Below are the code and all the weights of a small trained network. Each question names an input and a target symbol and asks about switching units off, where a switched-off unit gives its printed mean instead of its output.

import numpy as np


def w(rows, s, z=0):
    codes = np.array(rows[::2]) - 128.0
    scale = np.full(codes.shape[1], s)
    scale[-1] = z or s
    return codes * scale


def softmax(a):
    e = np.exp(a - a.max(-1, keepdims=True))
    return e / e.sum(-1, keepdims=True)


def log_softmax(a):
    a = a - a.max(-1, keepdims=True)
    return a - np.log(np.exp(a).sum(-1, keepdims=True))


def net(x, mask):
    ids = ['ΘΛΞΣαβγδεζημπφψω'.index(c) for c in x.split()]
    T = len(ids)
    res = E[ids] + P[:T]
    u = 0
    for l in range(2):
        r = res
        for j in range(3):
            rows = slice(3 * j, 3 * j + 3)
            q, k, v = (r @ M[l][rows].T for M in (Q, K, V))
            z = softmax(np.where(np.tri(T) > 0, q @ k.T / 3**0.5, -1e9)) @ v
            o = O[l][rows]
            res = res + np.where(mask[u + j], z, o[:, -1]) @ o[:, :-1]
        u += 3
    return log_softmax(res[-1] @ U[:, :-1].T + U[:, -1])


Q, K, V, O = {}, {}, {}, {}
E = w([
[180,140,208,67,178,106,160,101,127,55,122,111],'Θ',
[68,147,204,135,145,148,160,120,110,87,140,234],'Λ',
[182,145,147,121,160,210,158,101,93,80,103,155],'Ξ',
[139,148,185,85,125,159,125,53,90,113,118,196],'Σ',
[172,192,180,102,130,149,163,47,148,121,160,141],'α',
[172,131,163,132,92,192,65,92,137,103,141,49],'β',
[150,136,202,113,100,94,70,118,111,44,127,113],'γ',
[147,98,191,135,140,142,144,101,56,115,221,83],'δ',
[200,94,153,163,110,122,179,102,26,165,107,112],'ε',
[174,143,140,160,57,179,124,81,50,142,175,129],'ζ',
[121,74,201,200,150,122,67,86,83,150,68,91],'η',
[154,191,215,185,132,39,126,70,177,56,159,120],'μ',
[147,155,147,236,151,163,176,60,76,156,170,89],'π',
[175,158,142,242,100,149,90,35,102,164,69,80],'φ',
[125,122,180,203,147,179,90,5,120,175,158,54],'ψ',
[129,79,193,189,110,95,109,28,50,243,193,52],'ω',
],0.014)
P = w([
[117,139,67,67,147,118,143,231,191,144,101,151],'0',
[131,170,214,104,105,180,166,215,151,129,102,135],'1',
[71,112,108,85,93,132,182,177,167,102,94,107],'2',
[194,104,149,139,158,144,96,182,160,145,161,174],'3',
[123,175,72,115,201,104,73,152,102,118,142,130],'4',
[137,139,223,145,92,175,147,134,108,105,124,114],'5',
[75,98,117,125,80,120,162,84,116,80,103,89],'6',
[230,63,174,189,156,147,70,124,131,143,189,166],'7',
[157,144,64,160,216,75,26,92,65,132,187,136],'8',
[166,98,252,197,77,179,131,71,78,100,149,109],'9',
[85,72,109,182,80,105,132,9,68,61,137,62],'10',
[218,96,214,217,158,156,50,78,65,132,204,145],'11',
[142,167,68,156,213,85,24,88,21,86,198,154],'12',
],0.019)
Q[0] = w([
[74,117,118,117,61,123,189,160,163,133,99,101],'0.h0',
[163,147,124,142,167,133,84,191,164,189,144,170],'0.h0',
[194,133,253,177,104,193,128,115,112,125,128,131],'0.h0',
[176,241,204,143,176,149,105,120,38,129,144,140],'0.h1',
[81,149,1,107,180,83,111,136,132,142,119,112],'0.h1',
[120,122,95,97,116,120,133,61,76,55,134,150],'0.h1',
[208,160,241,189,145,178,85,145,90,130,168,139],'0.h2',
[136,123,167,139,79,153,174,173,169,150,94,131],'0.h2',
[88,128,185,140,90,151,161,74,107,79,99,90],'0.h2',
],0.094)
K[0] = w([
[125,116,31,114,166,91,110,183,184,157,141,160],'0.h0',
[51,173,122,111,90,133,166,105,101,155,92,83],'0.h0',
[127,81,103,205,136,149,94,6,44,173,165,140],'0.h0',
[116,171,212,83,81,158,172,48,103,71,112,156],'0.h1',
[109,136,167,201,130,149,123,178,74,177,115,14],'0.h1',
[219,31,161,180,107,152,75,102,136,165,142,126],'0.h1',
[141,133,178,228,101,104,102,2,89,93,160,80],'0.h2',
[114,129,52,151,148,81,92,115,137,149,138,95],'0.h2',
[207,91,101,184,177,109,68,125,144,136,160,172],'0.h2',
],0.075)
V[0] = w([
[101,117,185,13,131,118,59,79,189,119,166,119],'0.h0',
[124,112,191,112,185,30,183,119,144,142,159,101],'0.h0',
[104,163,118,133,162,195,132,41,195,173,124,143],'0.h0',
[205,143,103,186,108,80,165,129,120,122,2,182],'0.h1',
[143,122,150,88,103,35,213,133,60,188,193,156],'0.h1',
[173,171,78,109,86,158,124,151,110,26,173,157],'0.h1',
[162,70,151,47,125,134,54,143,80,95,59,113],'0.h2',
[142,99,149,84,222,147,198,99,102,75,123,162],'0.h2',
[186,151,88,86,122,185,156,116,132,125,185,54],'0.h2',
],0.038)
O[0] = w([
[131,112,145,145,83,138,44,109,136,142,161,100,126],'0.h0',
[83,127,122,142,165,149,89,168,110,202,166,131,134],'0.h0',
[124,181,83,133,110,124,110,136,164,152,135,168,156],'0.h0',
[132,137,125,170,105,135,97,5,139,197,134,143,133],'0.h1',
[102,135,143,162,119,108,80,112,159,97,83,112,180],'0.h1',
[104,118,99,159,145,103,112,168,68,122,158,147,244],'0.h1',
[110,128,123,66,157,155,83,124,118,99,101,157,157],'0.h2',
[108,118,147,118,139,130,146,138,184,118,175,165,141],'0.h2',
[144,130,93,144,138,227,160,81,145,132,103,105,205],'0.h2',
],0.016,0.011)
Q[1] = w([
[60,117,143,104,150,147,48,141,170,54,125,144],'1.h0',
[85,103,141,73,105,137,145,188,170,95,177,133],'1.h0',
[110,102,109,95,142,132,119,129,113,172,127,105],'1.h0',
[139,149,132,99,124,134,134,151,170,6,74,119],'1.h1',
[166,123,169,103,157,81,139,65,174,202,154,126],'1.h1',
[120,133,117,135,76,154,100,108,146,160,91,91],'1.h1',
[173,110,133,121,131,166,121,132,68,141,141,98],'1.h2',
[171,155,78,67,136,104,195,57,180,133,35,150],'1.h2',
[128,142,116,133,108,157,67,156,145,169,176,156],'1.h2',
],0.12)
K[1] = w([
[79,98,145,64,140,104,79,196,118,123,164,169],'1.h0',
[81,133,160,109,122,142,56,99,115,83,177,114],'1.h0',
[129,102,116,176,172,141,139,112,117,163,101,78],'1.h0',
[165,138,138,200,155,152,76,129,129,190,192,124],'1.h1',
[137,105,113,93,162,94,180,130,86,111,95,155],'1.h1',
[116,113,180,85,128,153,131,162,113,142,171,113],'1.h1',
[165,125,109,125,119,181,137,117,133,130,89,160],'1.h2',
[86,127,125,55,176,151,130,142,139,4,115,157],'1.h2',
[184,149,121,128,107,114,83,85,112,175,139,144],'1.h2',
],0.12)
V[1] = w([
[184,50,117,86,145,129,154,151,191,153,88,87],'1.h0',
[202,145,255,211,131,176,145,220,69,174,99,206],'1.h0',
[103,182,71,15,220,45,124,118,139,158,209,94],'1.h0',
[141,60,110,48,89,87,152,126,154,163,98,152],'1.h1',
[85,154,89,173,100,102,130,131,102,100,143,168],'1.h1',
[114,101,138,178,115,166,132,149,134,120,107,200],'1.h1',
[73,155,82,148,143,101,153,105,111,143,115,156],'1.h2',
[238,132,151,72,117,106,128,191,148,134,138,97],'1.h2',
[116,134,179,124,53,139,159,115,160,99,181,105],'1.h2',
],0.0035)
O[1] = w([
[12,121,163,243,121,169,15,85,83,233,184,245,31],'1.h0',
[129,116,141,187,187,139,1,117,172,90,90,234,173],'1.h0',
[143,214,180,171,174,76,124,31,145,109,112,13,30],'1.h0',
[73,166,127,142,143,144,89,155,105,120,119,230,2],'1.h1',
[152,79,115,64,151,168,176,143,196,124,79,106,176],'1.h1',
[157,151,99,156,215,99,101,140,197,115,162,161,171],'1.h1',
[116,187,116,128,141,118,107,215,157,73,217,125,163],'1.h2',
[107,137,126,199,81,113,100,59,160,114,72,131,9],'1.h2',
[211,82,79,171,184,135,109,67,88,136,188,155,54],'1.h2',
],0.0015,0.0072)
U = w([
[116,141,121,95,125,115,134,108,115,131,132,99,160],'Θ',
[91,124,141,125,151,127,124,114,134,119,103,124,146],'Λ',
[93,129,114,109,134,143,149,121,114,102,156,140,45],'Ξ',
[169,145,255,100,97,177,116,149,122,130,116,186,94],'Σ',
[174,143,194,123,103,184,141,155,153,117,157,123,118],'α',
[137,140,147,112,123,160,82,133,123,116,94,92,76],'β',
[74,139,60,73,105,91,78,100,127,88,121,98,189],'γ',
[124,112,184,115,147,187,125,124,122,119,150,117,31],'δ',
[93,110,151,105,162,154,146,156,118,116,111,123,119],'ε',
[191,108,199,132,104,184,135,143,91,93,127,140,49],'ζ',
[127,113,164,106,128,107,97,134,73,103,104,127,62],'η',
[166,124,222,149,95,118,140,168,119,113,139,136,174],'μ',
[96,142,136,143,136,128,160,152,147,124,121,130,145],'π',
[73,136,41,124,131,77,121,128,98,90,94,91,192],'φ',
[82,174,62,151,101,151,109,143,133,101,125,117,37],'ψ',
[99,129,128,117,138,131,121,144,89,156,117,91,253],'ω',
],0.0059,0.0053)

Each question gives the input, a string of symbols that net reads in full, and the target symbol t.
The units are the heads (3 rows each of Q, K, V and O). Each row of codes is followed by its name. A weight is (code - 128) times the scale printed after its matrix; where a second scale follows, it is the last column's (O and U).
mask holds one flag per head, layer by layer. A switched-off head (its flag False) gives its mean, the last column of its rows in O, instead of its output. The means were averaged over made-up inputs and are rounded, as every weight is.
A unit's drop is (log p(t) with every unit on - log p(t) with that unit switched off) / (log p(t) with every unit on - log p(t) with every unit switched off).
The circuit of an input: a set's keep is (log p(t) with only the set's units on - log p(t) with every unit switched off) / (log p(t) with every unit on - log p(t) with every unit switched off). Starting from all 6 units, units are removed one at a time, each time the one whose removal leaves the highest keep (on an exact tie, the one counted first), for as long as the keep stays at least 0.8.
units of the circuit, in order: the units of the circuit, biggest drop first
most important unit: the unit with the biggest drop
which heads matter: for each layer, one digit per head in row order, 1 if its drop is at least 0.15 and else 0, layers parted by /
input μ Σ μ Σ μ Σ β Σ Σ ζ Θ Σ μ, target φ: which heads matter	110 / 000
input ζ φ Θ ζ η Ξ ω Θ, target ω: most important unit	0.h0
input ψ ζ μ μ β, target φ: units of the circuit, in order	(0.h1, 0.h0)
input ε ω Σ φ μ δ, target φ: which heads matter	101 / 000
input ω Σ ζ π δ Σ Θ Ξ ψ Σ Σ, target Ξ: units of the circuit, in order	(0.h2, 0.h1)
input β Σ Σ γ μ φ, target φ: which heads matter	101 / 000
input ω β μ, target β: units of the circuit, in order	(0.h1, 0.h2)
input ζ Σ α μ α Σ Θ, target ω: which heads matter	100 / 000
input α ζ μ ω δ Σ μ μ ε ε, target μ: which heads matter	001 / 000
input ε ω γ ω δ Θ Σ ω Σ ζ Σ Σ, target ζ: units of the circuit, in order	(0.h0, 0.h2)
input Σ ω Σ ω ε ε η ψ ζ, target Λ: which heads matter	110 / 000
input ζ μ Σ ζ β μ, target μ: which heads matter	001 / 000
input Σ Σ μ, target γ: units of the circuit, in order	(0.h0, 0.h2)
input Σ Σ Σ Σ Σ β ψ Ξ ζ ζ ζ β, target ζ: which heads matter	101 / 000
input ω ζ ζ ζ ζ φ Σ ζ α ζ ω μ π, target φ: units of the circuit, in order	(0.h1, 0.h0)
input μ α μ μ ζ ζ φ γ Ξ γ, target γ: units of the circuit, in order	(0.h2)
input ψ Θ ζ δ α, target δ: units of the circuit, in order	(0.h2, 0.h0)
input ζ μ μ φ α η, target φ: units of the circuit, in order	(0.h0, 0.h2)
input α Σ ζ ω ψ Σ ε ζ Σ ζ α δ μ, target φ: which heads matter	110 / 000
input ψ μ η μ α ψ δ β ζ, target α: which heads matter	010 / 000
input Ξ ε ω ζ ζ Σ Σ ψ ε φ Σ γ Σ, target Θ: units of the circuit, in order	(0.h1, 0.h2)
input μ μ η ζ Λ η α Σ ε δ μ ψ, target ψ: units of the circuit, in order	(0.h0)
input μ Σ α ζ δ α, target ζ: which heads matter	100 / 000
input ω δ Ξ ψ α μ ζ μ ζ ζ Σ η, target η: which heads matter	001 / 000
input Ξ ζ Θ ζ Σ Σ Σ Σ ζ ω Λ Σ ω, target β: which heads matter	010 / 000
input ω μ β ζ ζ π ζ Ξ, target π: units of the circuit, in order	(0.h0, 0.h2)
